Below are the code and all the weights of a small trained network. Each question names an input and a class and asks about switching units off, where a switched-off unit gives its printed mean instead of its output.

import numpy as np


def w(rows, s, z=0):
    codes = np.array(rows[::2]) - 128.0
    scale = np.full(codes.shape[1], s)
    scale[-1] = z or s
    return codes * scale


def f(y):
    return np.maximum(y, 0)


def log_softmax(a):
    a = a - a.max(-1, keepdims=True)
    return a - np.log(np.exp(a).sum(-1, keepdims=True))


def net(x, mask):
    res = np.array(x, float).reshape(1, 8) / 4 @ E
    y = f(res @ A[0][:, :-1].T + A[0][:, -1])
    res = res + np.where(mask, y, B[0][:, -1]) @ B[0][:, :-1]
    return log_softmax(res[-1] @ U[:, :-1].T + U[:, -1])


A, B = {}, {}
E = w([
[126,127,127,132,131,124,130,130],'x0',
[52,179,253,169,77,105,82,107],'x1',
[128,128,127,127,125,129,128,126],'x2',
[132,126,130,132,130,127,126,128],'x3',
[130,130,130,130,131,129,128,129],'x4',
[85,93,137,106,199,126,120,29],'x5',
[87,98,123,223,135,234,166,132],'x6',
[129,123,130,128,127,127,127,129],'x7',
],0.017)
A[0] = w([
[101,119,158,130,134,125,102,111,72],'neuron 1',
[83,87,131,107,202,119,125,8,139],'neuron 2',
[152,147,125,135,62,137,125,237,255],'neuron 3',
[119,118,123,98,141,101,119,109,116],'neuron 4',
[89,131,164,145,137,106,111,114,77],'neuron 5',
[150,153,149,76,114,65,97,122,208],'neuron 6',
[77,121,161,172,103,149,117,131,65],'neuron 7',
[115,116,127,180,133,190,142,127,138],'neuron 8',
[188,127,94,46,151,59,127,133,232],'neuron 9',
[71,156,184,182,85,152,124,103,77],'neuron 10',
[100,177,181,115,98,69,96,115,105],'neuron 11',
[141,132,134,134,115,127,126,119,108],'neuron 12',
[98,186,202,130,85,83,89,109,115],'neuron 13',
[122,112,141,101,148,115,139,114,122],'neuron 14',
[131,74,101,159,153,214,172,147,122],'neuron 15',
],0.013,0.0081)
B[0] = w([
[98,164,127,112,146,115,140,97,160],'neuron 1',
[102,74,157,70,197,175,84,34,235],'neuron 2',
[156,165,116,162,91,88,182,249,244],'neuron 3',
[136,128,125,95,134,136,89,121,160],'neuron 4',
[87,177,123,115,121,123,132,88,175],'neuron 5',
[142,85,86,95,81,61,132,128,221],'neuron 6',
[134,179,199,146,155,148,130,125,186],'neuron 7',
[112,134,133,194,153,179,135,159,207],'neuron 8',
[214,160,161,52,148,133,97,138,254],'neuron 9',
[107,184,204,174,152,133,71,140,221],'neuron 10',
[65,87,87,142,81,72,121,107,217],'neuron 11',
[121,131,123,138,139,118,128,126,132],'neuron 12',
[56,111,107,152,87,68,112,105,239],'neuron 13',
[128,121,125,102,129,141,110,126,151],'neuron 14',
[101,72,74,175,131,184,176,126,244],'neuron 15',
],0.011,0.021)
U = w([
[253,211,84,58,118,108,160,206,253],'0',
[144,120,4,222,107,198,227,198,194],'1',
[98,155,84,173,24,27,120,172,111],'2',
[107,240,227,239,111,155,111,213,48],'3',
[228,107,159,42,183,162,47,87,189],'4',
[74,7,59,158,186,238,154,85,132],'5',
[44,95,113,85,120,87,72,41,45],'6',
[67,206,230,171,197,210,88,64,21],'7',
],0.0073,0.0033)

Each question gives the input, the list of numbers given to net, and the class t.
The units are the neurons (one row each of A and B). Each row of codes is followed by its name. A weight is (code - 128) times the scale printed after its matrix; where a second scale follows, it is the last column's (A, B and U).
mask holds one flag per neuron, in row order. A switched-off neuron (its flag False) gives its mean, the last column of its row in B, instead of its output. The means were averaged over made-up inputs and are rounded, as every weight is.
A unit's drop is (log p(t) with every unit on - log p(t) with that unit switched off) / (log p(t) with every unit on - log p(t) with every unit switched off).
The circuit of an input: a set's keep is (log p(t) with only the set's units on - log p(t) with every unit switched off) / (log p(t) with every unit on - log p(t) with every unit switched off). Starting from the 12 units with the biggest drops (on a tie, the unit counted first), units are removed one at a time, each time the one whose removal leaves the highest keep (on an exact tie, the one counted first), for as long as the keep stays at least 0.8.
circuit, biggest first: the units of the circuit, biggest drop first
k most important neurons: the k neurons with the biggest drops, biggest first
drop of u: that unit's drop, to one decimal
input [-2,-1,5,-6,-7,0,6,-3], class 1: circuit, biggest first -> (neuron 2)
input [7,-4,-8,7,6,1,-8,7], class 4: 3 most important neurons -> (neuron 3; neuron 9; neuron 4)
input [0,8,5,8,-5,2,-1,6], class 6: 3 most important neurons -> (neuron 11; neuron 13; neuron 3)
input [2,1,-6,2,-2,6,7,-1], class 7: 3 most important neurons -> (neuron 10; neuron 7; neuron 6)
input [4,1,8,-7,7,5,3,6], class 7: 2 most important neurons -> (neuron 6; neuron 11)
input [4,0,6,-3,3,0,0,-1], class 0: 3 most important neurons -> (neuron 15; neuron 2; neuron 13)
input [-7,1,-6,-1,6,0,6,8], class 3: 3 most important neurons -> (neuron 2; neuron 10; neuron 7)
input [-8,8,2,-1,7,-1,0,-3], class 2: 3 most important neurons -> (neuron 13; neuron 11; neuron 2)
input [3,1,2,7,-8,4,2,-8], class 7: 3 most important neurons -> (neuron 15; neuron 6; neuron 11)
input [8,1,4,0,-8,6,1,8], class 7: drop of neuron 13 -> 0.3
input [-4,-5,-5,0,-3,0,5,6], class 1: drop of neuron 2 -> 2.8
input [8,-2,4,1,-8,-5,-2,0], class 0: drop of neuron 13 -> 0.0
input [-5,-1,-2,-8,-7,2,-2,-5], class 4: drop of neuron 3 -> 0.1
input [2,-1,-8,0,-2,5,-6,3], class 4: circuit, biggest first -> (neuron 9)
